Here is a tiny trained network, its code and every weight. The questions are about switching its units off for an input and a target symbol, where a switched-off unit gives its printed mean instead of its output.

import numpy as np


def w(rows, s, z=0):
    codes = np.array(rows[::2]) - 128.0
    scale = np.full(codes.shape[1], s)
    scale[-1] = z or s
    return codes * scale


def f(y):
    return np.maximum(y, 0)


def softmax(a):
    e = np.exp(a - a.max(-1, keepdims=True))
    return e / e.sum(-1, keepdims=True)


def log_softmax(a):
    a = a - a.max(-1, keepdims=True)
    return a - np.log(np.exp(a).sum(-1, keepdims=True))


def net(x, mask):
    ids = ['ΘΦΨΩαβγδεηλμξπσ'.index(c) for c in x.split()]
    T = len(ids)
    res = E[ids] + P[:T]
    u = 0
    for l in range(2):
        r = res
        for j in range(3):
            rows = slice(2 * j, 2 * j + 2)
            q, k, v = (r @ M[l][rows].T for M in (Q, K, V))
            z = softmax(np.where(np.tri(T) > 0, q @ k.T / 2**0.5, -1e9)) @ v
            o = O[l][rows]
            res = res + np.where(mask[u + j], z, o[:, -1]) @ o[:, :-1]
        u += 3
        y = f(res @ A[l][:, :-1].T + A[l][:, -1])
        res = res + np.where(mask[u : u + 8], y, B[l][:, -1]) @ B[l][:, :-1]
        u += 8
    return log_softmax(res[-1] @ U[:, :-1].T + U[:, -1])


Q, K, V, O, A, B = {}, {}, {}, {}, {}, {}
E = w([
[253,159,135,91,98,93,59,149,154],'Θ',
[79,237,93,135,172,72,84,87,192],'Φ',
[108,199,171,190,150,144,134,197,193],'Ψ',
[227,94,171,141,89,71,162,128,190],'Ω',
[107,195,102,135,107,159,129,175,219],'α',
[99,157,117,112,44,158,119,180,212],'β',
[42,103,126,144,152,162,149,59,208],'γ',
[119,138,153,160,82,180,170,202,200],'δ',
[199,120,195,155,164,120,200,102,147],'ε',
[84,71,193,83,158,150,88,110,166],'η',
[219,161,113,103,169,168,173,86,119],'λ',
[123,138,145,104,156,235,108,201,114],'μ',
[94,118,57,169,90,117,147,125,54],'ξ',
[92,212,203,125,57,137,151,125,79],'π',
[101,115,98,70,82,170,156,94,102],'σ',
],0.0053)
P = w([
[190,173,127,216,107,199,27,74,179],'0',
[180,175,128,203,93,212,56,98,170],'1',
[171,160,129,193,92,200,76,102,164],'2',
[158,158,129,173,99,190,96,123,159],'3',
[139,158,128,158,103,187,111,132,152],'4',
[131,155,127,142,113,173,127,132,138],'5',
[120,151,135,124,118,158,138,139,135],'6',
[110,154,134,111,125,150,158,155,121],'7',
[97,147,133,90,136,134,171,159,123],'8',
[88,134,136,79,132,127,192,165,104],'9',
[75,140,132,66,140,105,202,166,93],'10',
[64,136,135,43,148,104,221,171,87],'11',
[54,138,143,34,153,79,233,194,78],'12',
[41,129,147,12,160,74,254,184,75],'13',
],0.0039)
Q[0] = w([
[83,131,154,119,117,129,161,125,229],'0.h0',
[167,100,110,158,142,42,132,12,92],'0.h0',
[123,55,96,157,195,48,32,123,99],'0.h1',
[205,108,140,115,134,99,146,144,152],'0.h1',
[171,70,133,117,165,39,76,2,110],'0.h2',
[131,171,160,92,135,164,167,140,185],'0.h2',
],0.052)
K[0] = w([
[79,116,141,115,237,98,178,182,207],'0.h0',
[186,141,131,223,133,149,104,101,254],'0.h0',
[144,155,123,213,102,143,40,112,171],'0.h1',
[233,124,190,85,114,84,117,156,122],'0.h1',
[203,115,137,174,146,187,47,80,204],'0.h2',
[158,112,144,65,197,114,162,89,169],'0.h2',
],0.037)
V[0] = w([
[115,82,148,116,115,141,129,133,141],'0.h0',
[116,140,112,160,94,60,184,95,221],'0.h0',
[146,167,187,233,239,138,162,160,87],'0.h1',
[152,129,103,70,166,154,111,27,85],'0.h1',
[107,99,54,168,111,92,135,102,63],'0.h2',
[85,167,169,139,59,101,142,103,8],'0.h2',
],0.017)
O[0] = w([
[116,91,132,120,123,158,149,153,160,88],'0.h0',
[145,210,89,167,99,116,230,184,129,123],'0.h0',
[134,93,84,54,121,109,231,3,212,180],'0.h1',
[84,136,131,134,175,247,109,115,80,165],'0.h1',
[166,172,162,99,68,170,110,101,211,2],'0.h2',
[189,130,77,211,71,196,43,62,162,231],'0.h2',
],0.0068,0.0018)
A[0] = w([
[68,68,176,113,162,82,69,107,165,99],'0.n0',
[119,179,189,45,134,164,114,149,250,4],'0.n1',
[116,96,119,132,132,171,88,136,150,38],'0.n2',
[160,136,142,140,119,80,111,216,102,99],'0.n3',
[154,120,90,147,96,129,107,91,166,151],'0.n4',
[175,69,153,143,77,89,196,124,121,50],'0.n5',
[131,112,180,152,111,123,85,175,129,159],'0.n6',
[34,87,139,161,122,167,138,141,167,155],'0.n7',
],0.015,0.0026)
B[0] = w([
[84,55,119,68,116,62,94,45,85,177],'0.n0',
[114,95,240,8,109,150,90,205,223,156],'0.n1',
[175,143,183,186,83,65,132,116,99,185],'0.n2',
[155,76,33,143,106,67,113,221,123,192],'0.n3',
[168,129,45,142,80,131,136,70,152,254],'0.n4',
[67,91,208,178,53,117,174,97,154,177],'0.n5',
[158,105,169,100,104,171,101,84,89,185],'0.n6',
[31,95,94,118,92,196,119,123,111,202],'0.n7',
],0.011,0.0045)
Q[1] = w([
[96,109,166,60,84,183,112,156,151],'1.h0',
[228,128,72,173,59,84,46,210,220],'1.h0',
[39,117,34,131,44,129,91,110,78],'1.h1',
[80,181,51,156,163,44,138,223,115],'1.h1',
[238,188,176,158,97,187,2,55,232],'1.h2',
[168,140,135,93,139,84,146,170,118],'1.h2',
],0.022)
K[1] = w([
[123,161,111,150,120,141,139,105,170],'1.h0',
[44,71,186,77,62,115,68,175,172],'1.h0',
[72,143,117,85,209,154,166,108,109],'1.h1',
[171,189,107,172,196,109,139,203,73],'1.h1',
[147,109,123,109,5,141,54,116,191],'1.h2',
[128,108,124,135,143,105,126,148,122],'1.h2',
],0.028)
V[1] = w([
[233,153,93,180,208,125,227,1,114],'1.h0',
[125,165,20,111,144,142,86,186,110],'1.h0',
[163,147,153,128,150,80,129,120,85],'1.h1',
[111,144,88,66,208,81,86,123,175],'1.h1',
[220,153,65,40,182,85,190,178,43],'1.h2',
[103,139,140,166,88,133,65,124,114],'1.h2',
],0.0027)
O[1] = w([
[6,97,150,90,209,136,129,23,37,94],'1.h0',
[119,173,75,83,160,137,79,110,94,30],'1.h0',
[75,140,95,132,192,73,162,101,101,9],'1.h1',
[66,160,158,118,206,100,108,156,97,121],'1.h1',
[136,177,76,121,192,39,159,90,163,41],'1.h2',
[149,127,170,126,70,219,83,138,154,132],'1.h2',
],0.0014,0.0012)
A[1] = w([
[106,250,113,133,180,41,101,140,157,150],'1.n0',
[144,139,173,119,161,118,191,87,151,119],'1.n1',
[145,145,126,150,196,134,127,154,119,9],'1.n2',
[195,174,123,106,194,81,123,108,116,4],'1.n3',
[205,146,120,91,208,166,173,103,85,202],'1.n4',
[60,162,108,153,176,180,146,151,160,151],'1.n5',
[199,136,124,109,185,85,69,154,110,114],'1.n6',
[122,166,183,155,126,175,95,155,74,28],'1.n7',
],0.014,0.0024)
B[1] = w([
[113,130,127,188,247,88,46,88,230,184],'1.n0',
[236,171,195,112,147,90,132,72,101,216],'1.n1',
[114,83,113,99,99,101,153,64,140,144],'1.n2',
[37,124,135,111,15,194,100,163,93,159],'1.n3',
[201,45,56,120,236,162,128,190,159,229],'1.n4',
[68,229,133,113,128,173,194,143,120,252],'1.n5',
[145,248,152,73,124,90,83,118,86,180],'1.n6',
[141,128,219,194,202,137,123,172,100,194],'1.n7',
],0.011,0.0041)
U = w([
[163,198,106,81,109,74,66,175,62,120],'Θ',
[86,167,119,183,199,57,74,115,200,146],'Φ',
[135,134,124,133,126,135,123,131,120,5],'Ψ',
[124,49,99,203,81,29,204,243,143,170],'Ω',
[118,143,148,105,119,117,162,127,141,73],'α',
[134,118,208,200,148,186,83,155,75,109],'β',
[43,221,120,104,100,187,194,151,114,134],'γ',
[114,136,120,137,129,111,125,132,134,28],'δ',
[173,169,202,110,135,73,191,57,123,75],'ε',
[45,34,134,56,136,103,72,38,61,173],'η',
[203,87,50,85,219,164,171,192,126,245],'λ',
[100,98,109,129,108,136,122,165,112,80],'μ',
[187,159,4,213,45,194,86,25,120,228],'ξ',
[137,127,126,128,130,124,128,119,120,19],'π',
[145,119,194,46,84,173,80,172,239,81],'σ',
],0.0031,0.0027)

Each question gives the input, a string of symbols that net reads in full, and the target symbol t.
The units are the heads (2 rows each of Q, K, V and O) and the neurons (one row each of A and B). Each row of codes is followed by its name. A weight is (code - 128) times the scale printed after its matrix; where a second scale follows, it is the last column's (O, A, B and U).
mask holds one flag per unit, layer by layer, with each layer's heads first. A switched-off unit (its flag False) gives its mean, the last column of its rows in O or B, instead of its output. The means were averaged over made-up inputs and are rounded, as every weight is.
A unit's drop is (log p(t) with every unit on - log p(t) with that unit switched off) / (log p(t) with every unit on - log p(t) with every unit switched off).
The circuit of an input: a set's keep is (log p(t) with only the set's units on - log p(t) with every unit switched off) / (log p(t) with every unit on - log p(t) with every unit switched off). Starting from the 12 units with the biggest drops (on a tie, the unit counted first), units are removed one at a time, each time the one whose removal leaves the highest keep (on an exact tie, the one counted first), for as long as the keep stays at least 0.8.
units of the circuit, in order: the units of the circuit, biggest drop first
unit that matters most: the unit with the biggest drop
top k neurons: the k neurons with the biggest drops, biggest first
heads that matter: for each layer, one digit per head in row order, 1 if its drop is at least 0.15 and else 0, layers parted by /
drop of u: that unit's drop, to one decimal
input μ σ μ Φ ε β π α, target ξ: heads that matter	001 / 000
input δ π Θ λ Θ ξ δ λ δ Θ Φ Ψ β, target Θ: unit that matters most	0.h1
input Ω δ α, target Ω: top 2 neurons	0.n5, 0.n3
input Φ Θ ξ δ, target σ: units of the circuit, in order	0.n1, 0.h2
input ξ λ ξ Ψ δ μ δ π ξ δ σ ξ λ α, target σ: units of the circuit, in order	0.h2, 0.n1
input δ ξ λ η, target η: heads that matter	101 / 000
input μ β δ η ξ Ω μ π π ξ Φ λ α Ψ, target γ: top 2 neurons	1.n5, 0.n7
input λ δ α ξ μ Θ η ξ β Ω, target Ω: units of the circuit, in order	0.n3, 0.n5, 0.h1, 0.h2
input μ μ ξ ε ξ ξ ε ξ δ β γ μ η, target η: heads that matter	100 / 000
input μ λ Φ, target Φ: heads that matter	101 / 000
input ε ξ Θ β, target σ: heads that matter	001 / 000
input λ λ λ γ Θ Ψ ξ β Θ λ η λ β, target γ: heads that matter	010 / 000
input η η λ α η Ω γ δ γ Θ Φ δ, target Ω: heads that matter	010 / 000
input λ β η Θ δ Ψ, target Ω: unit that matters most	0.h1
input π σ β λ δ δ σ π, target β: units of the circuit, in order	0.h1, 1.n7, 0.n6
input ξ Θ Φ Ψ η δ ε π ε μ Φ β, target η: heads that matter	100 / 000
input μ γ η Ψ Φ δ γ λ α μ σ δ, target β: heads that matter	011 / 000
input ξ β γ σ ε α β ξ λ β σ ξ π, target β: units of the circuit, in order	0.h1, 1.n7, 0.h2, 0.n6
input δ π σ Θ λ π ε σ μ σ λ, target λ: heads that matter	010 / 000
input μ δ α, target η: units of the circuit, in order	0.h0, 0.n0, 0.h2
input λ π η μ, target ξ: heads that matter	011 / 000
input λ Ω η ξ Ω α, target σ: unit that matters most	0.n1
input η δ γ ε γ δ ξ σ π δ π μ, target ξ: units of the circuit, in order	0.h2, 0.n4
input δ π λ η α σ δ, target β: heads that matter	010 / 000
input γ γ γ σ ξ λ π α λ α, target γ: drop of 0.n4	0.1
input ξ μ ξ λ η α ξ λ δ, target σ: drop of 0.n1	1.0
input β π μ ξ Φ δ Ω π π δ, target ξ: drop of 0.h2	1.2
input ξ π Ψ δ μ δ, target η: drop of 0.h0	0.9
